Below are the code and all the weights of a small trained network. Each question names an input and a target symbol and asks about switching units off, where a switched-off unit gives its printed mean instead of its output.

import numpy as np


def w(rows, s, z=0):
    codes = np.array(rows[::2]) - 128.0
    scale = np.full(codes.shape[1], s)
    scale[-1] = z or s
    return codes * scale


def f(y):
    return y / 2 * (1 + np.tanh(0.7978845608 * (y + 0.044715 * y**3)))


def softmax(a):
    e = np.exp(a - a.max(-1, keepdims=True))
    return e / e.sum(-1, keepdims=True)


def log_softmax(a):
    a = a - a.max(-1, keepdims=True)
    return a - np.log(np.exp(a).sum(-1, keepdims=True))


def net(x, mask):
    ids = ['ΞΨαβγδεζλμπστφω'.index(c) for c in x.split()]
    T = len(ids)
    res = E[ids] + P[:T]
    u = 0
    for l in range(2):
        q, k, v = (res @ M[l].T for M in (Q, K, V))
        z = softmax(np.where(np.tri(T) > 0, q @ k.T / 4**0.5, -1e9)) @ v
        res = res + np.where(mask[u], z, O[l][:, -1]) @ O[l][:, :-1]
        u += 1
        y = f(res @ A[l][:, :-1].T + A[l][:, -1])
        res = res + np.where(mask[u : u + 8], y, B[l][:, -1]) @ B[l][:, :-1]
        u += 8
    return log_softmax(res[-1] @ U[:, :-1].T + U[:, -1])


Q, K, V, O, A, B = {}, {}, {}, {}, {}, {}
E = w([
[121,88,38,165,179,120],'Ξ',
[161,64,147,207,74,67],'Ψ',
[128,136,94,141,219,59],'α',
[121,131,103,41,222,117],'β',
[163,95,118,119,171,31],'γ',
[161,146,50,89,242,135],'δ',
[42,173,115,60,70,61],'ε',
[161,143,70,46,62,101],'ζ',
[184,141,134,202,155,153],'λ',
[53,211,166,73,166,151],'μ',
[102,105,46,119,183,112],'π',
[146,89,35,92,156,108],'σ',
[200,6,222,75,119,153],'τ',
[45,47,113,88,174,159],'φ',
[116,144,245,109,163,81],'ω',
],0.012)
P = w([
[77,85,66,124,239,74],'0',
[89,32,127,160,254,120],'1',
[102,64,124,164,223,113],'2',
[132,98,127,151,195,103],'3',
[139,133,108,148,164,99],'4',
[149,150,119,137,155,95],'5',
[153,121,122,149,159,123],'6',
[166,133,136,144,158,128],'7',
[111,89,113,148,187,139],'8',
],0.0064)
Q[0] = w([
[125,150,247,151,90,172],'L0H1',
[146,74,121,69,203,112],'L0H1',
[148,145,195,157,45,184],'L0H1',
[141,90,76,109,199,60],'L0H1',
],0.011)
K[0] = w([
[134,73,35,122,194,91],'L0H1',
[195,194,127,118,53,127],'L0H1',
[97,85,46,96,254,56],'L0H1',
[147,183,150,137,27,202],'L0H1',
],0.0092)
V[0] = w([
[193,147,126,100,169,115],'L0H1',
[121,169,96,148,135,7],'L0H1',
[118,159,158,203,187,154],'L0H1',
[174,141,58,144,115,158],'L0H1',
],0.013)
O[0] = w([
[177,129,202,95,96,254,207],'L0H1',
[40,132,199,177,63,142,182],'L0H1',
[156,136,128,232,207,200,130],'L0H1',
[145,111,51,124,20,182,4],'L0H1',
],0.0092,0.0044)
A[0] = w([
[184,113,169,131,44,114,56],'L0N1',
[214,89,73,255,67,92,156],'L0N2',
[193,148,126,121,146,134,124],'L0N3',
[191,128,50,122,205,129,253],'L0N4',
[151,108,200,196,187,114,226],'L0N5',
[189,61,187,150,105,161,25],'L0N6',
[28,184,79,145,156,178,172],'L0N7',
[86,203,177,61,109,169,74],'L0N8',
],0.0084,0.0033)
B[0] = w([
[131,137,130,98,184,63,133],'L0N1',
[255,95,136,143,209,67,129],'L0N2',
[106,105,59,107,29,152,141],'L0N3',
[63,41,187,124,121,175,204],'L0N4',
[89,83,167,174,101,166,254],'L0N5',
[69,60,59,77,189,101,152],'L0N6',
[135,167,72,149,163,170,161],'L0N7',
[152,207,136,148,205,162,142],'L0N8',
],0.0074,0.0097)
Q[1] = w([
[49,85,120,164,179,193],'L1H1',
[3,89,70,100,137,132],'L1H1',
[144,147,52,119,101,161],'L1H1',
[142,95,138,93,188,136],'L1H1',
],0.0062)
K[1] = w([
[207,180,188,80,85,105],'L1H1',
[254,164,157,167,135,137],'L1H1',
[93,68,183,182,105,75],'L1H1',
[145,188,117,142,142,107],'L1H1',
],0.0054)
V[1] = w([
[194,163,222,151,167,65],'L1H1',
[117,161,52,82,254,169],'L1H1',
[139,148,181,34,123,165],'L1H1',
[76,203,57,131,135,123],'L1H1',
],0.009)
O[1] = w([
[172,107,136,214,188,41,143],'L1H1',
[80,97,18,120,224,199,219],'L1H1',
[145,250,166,104,236,150,153],'L1H1',
[2,150,84,158,108,150,2],'L1H1',
],0.0082,0.0055)
A[1] = w([
[111,155,38,85,134,167,162],'L1N1',
[113,110,69,167,168,66,255],'L1N2',
[112,154,170,95,145,176,102],'L1N3',
[66,79,78,183,2,139,130],'L1N4',
[127,234,145,193,133,144,101],'L1N5',
[135,119,209,165,166,207,129],'L1N6',
[139,94,190,113,155,83,142],'L1N7',
[147,127,192,168,133,232,165],'L1N8',
],0.0076,0.0082)
B[1] = w([
[139,98,96,69,95,182,165],'L1N1',
[171,200,195,122,147,189,203],'L1N2',
[117,153,129,68,159,66,159],'L1N3',
[150,127,179,228,66,192,154],'L1N4',
[145,40,119,219,168,213,139],'L1N5',
[106,119,73,120,133,26,248],'L1N6',
[108,92,139,80,125,144,208],'L1N7',
[123,136,11,144,32,3,227],'L1N8',
],0.007,0.013)
U = w([
[177,114,26,192,66,93,141],'Ξ',
[61,164,139,147,126,2,125],'Ψ',
[101,37,151,76,173,150,137],'α',
[88,116,95,135,73,162,211],'β',
[128,177,42,172,218,139,144],'γ',
[100,140,12,96,82,110,60],'δ',
[143,124,194,166,69,115,64],'ε',
[214,129,181,214,202,125,150],'ζ',
[163,214,117,78,34,145,255],'λ',
[70,254,240,113,142,178,211],'μ',
[119,107,95,171,89,197,116],'π',
[83,108,110,171,215,196,50],'σ',
[191,147,85,71,201,80,87],'τ',
[210,90,48,190,95,157,42],'φ',
[37,168,175,191,118,148,99],'ω',
],0.0056,0.0067)

Each question gives the input, a string of symbols that net reads in full, and the target symbol t.
The units are the heads (4 rows each of Q, K, V and O) and the neurons (one row each of A and B). Each row of codes is followed by its name. A weight is (code - 128) times the scale printed after its matrix; where a second scale follows, it is the last column's (O, A, B and U).
mask holds one flag per unit, layer by layer, with each layer's heads first. A switched-off unit (its flag False) gives its mean, the last column of its rows in O or B, instead of its output. The means were averaged over made-up inputs and are rounded, as every weight is.
A unit's drop is (log p(t) with every unit on - log p(t) with that unit switched off) / (log p(t) with every unit on - log p(t) with every unit switched off).
The circuit of an input: a set's keep is (log p(t) with only the set's units on - log p(t) with every unit switched off) / (log p(t) with every unit on - log p(t) with every unit switched off). Starting from the 12 units with the biggest drops (on a tie, the unit counted first), units are removed one at a time, each time the one whose removal leaves the highest keep (on an exact tie, the one counted first), for as long as the keep stays at least 0.8.
circuit, biggest first: the units of the circuit, biggest drop first
most important unit: the unit with the biggest drop
top k neurons: the k neurons with the biggest drops, biggest first
k most important neurons of layer l: the k neurons of layer l with the biggest drops, biggest first
input Ψ τ Ψ, target ζ: circuit, biggest first	[L0N2 L1H1]
input τ φ α, target τ: circuit, biggest first	[L0H1]
input α τ σ δ λ ζ, target λ: circuit, biggest first	[L0H1 L1H1 L1N6 L0N5]
input μ α π γ ε φ σ α π, target μ: circuit, biggest first	[L0H1 L1N8 L1N2 L1N6]
input τ τ ω ζ, target τ: circuit, biggest first	[L1H1 L0H1]
input σ π Ξ τ π β, target α: circuit, biggest first	[L0H1 L0N4]
input ω γ ω π, target Ψ: 2 most important neurons of layer 1	[L1N6 L1N8]
input ω φ α, target Ψ: circuit, biggest first	[L1N6 L1N8 L0H1]
input ω π π α, target ζ: circuit, biggest first	[L1H1 L0H1]
input τ τ α, target α: top 3 neurons	[L0N4 L1N7 L0N3]
input Ψ Ξ π, target ε: circuit, biggest first	[L1H1 L0H1 L1N4]
input Ψ π τ φ φ ζ δ, target λ: circuit, biggest first	[L0H1 L1H1]
input μ α Ξ, target σ: circuit, biggest first	[L1H1 L0N4 L0H1]
input δ ω γ ω δ, target Ψ: most important neuron of layer 0	[L0N4]
input δ φ σ β ζ Ψ π Ξ λ, target Ξ: circuit, biggest first	[L1N8 L0H1]
input τ δ λ δ, target Ξ: top 3 neurons	[L1N8 L0N4 L0N3]
input β γ Ψ, target ζ: top 3 neurons	[L0N2 L0N4 L1N2]
input α ω ω τ Ψ σ, target ζ: 2 most important neurons of layer 0	[L0N2 L0N3]
input λ ω ω μ λ, target Ξ: circuit, biggest first	[L1N8 L0H1 L0N5]
input φ μ φ ε α δ, target μ: most important unit	L0H1
input ζ τ τ τ τ, target τ: top 2 neurons	[L0N5 L0N1]
input ω σ Ξ, target Ψ: top 3 neurons	[L0N5 L1N6 L1N8]
input τ λ τ γ ω μ π, target γ: 2 most important neurons of layer 0	[L0N8 L0N4]
input δ γ φ τ μ, target γ: 2 most important neurons of layer 0	[L0N8 L0N7]
input π μ Ψ ω δ μ τ φ ε, target μ: top 3 neurons	[L1N8 L1N6 L1N2]
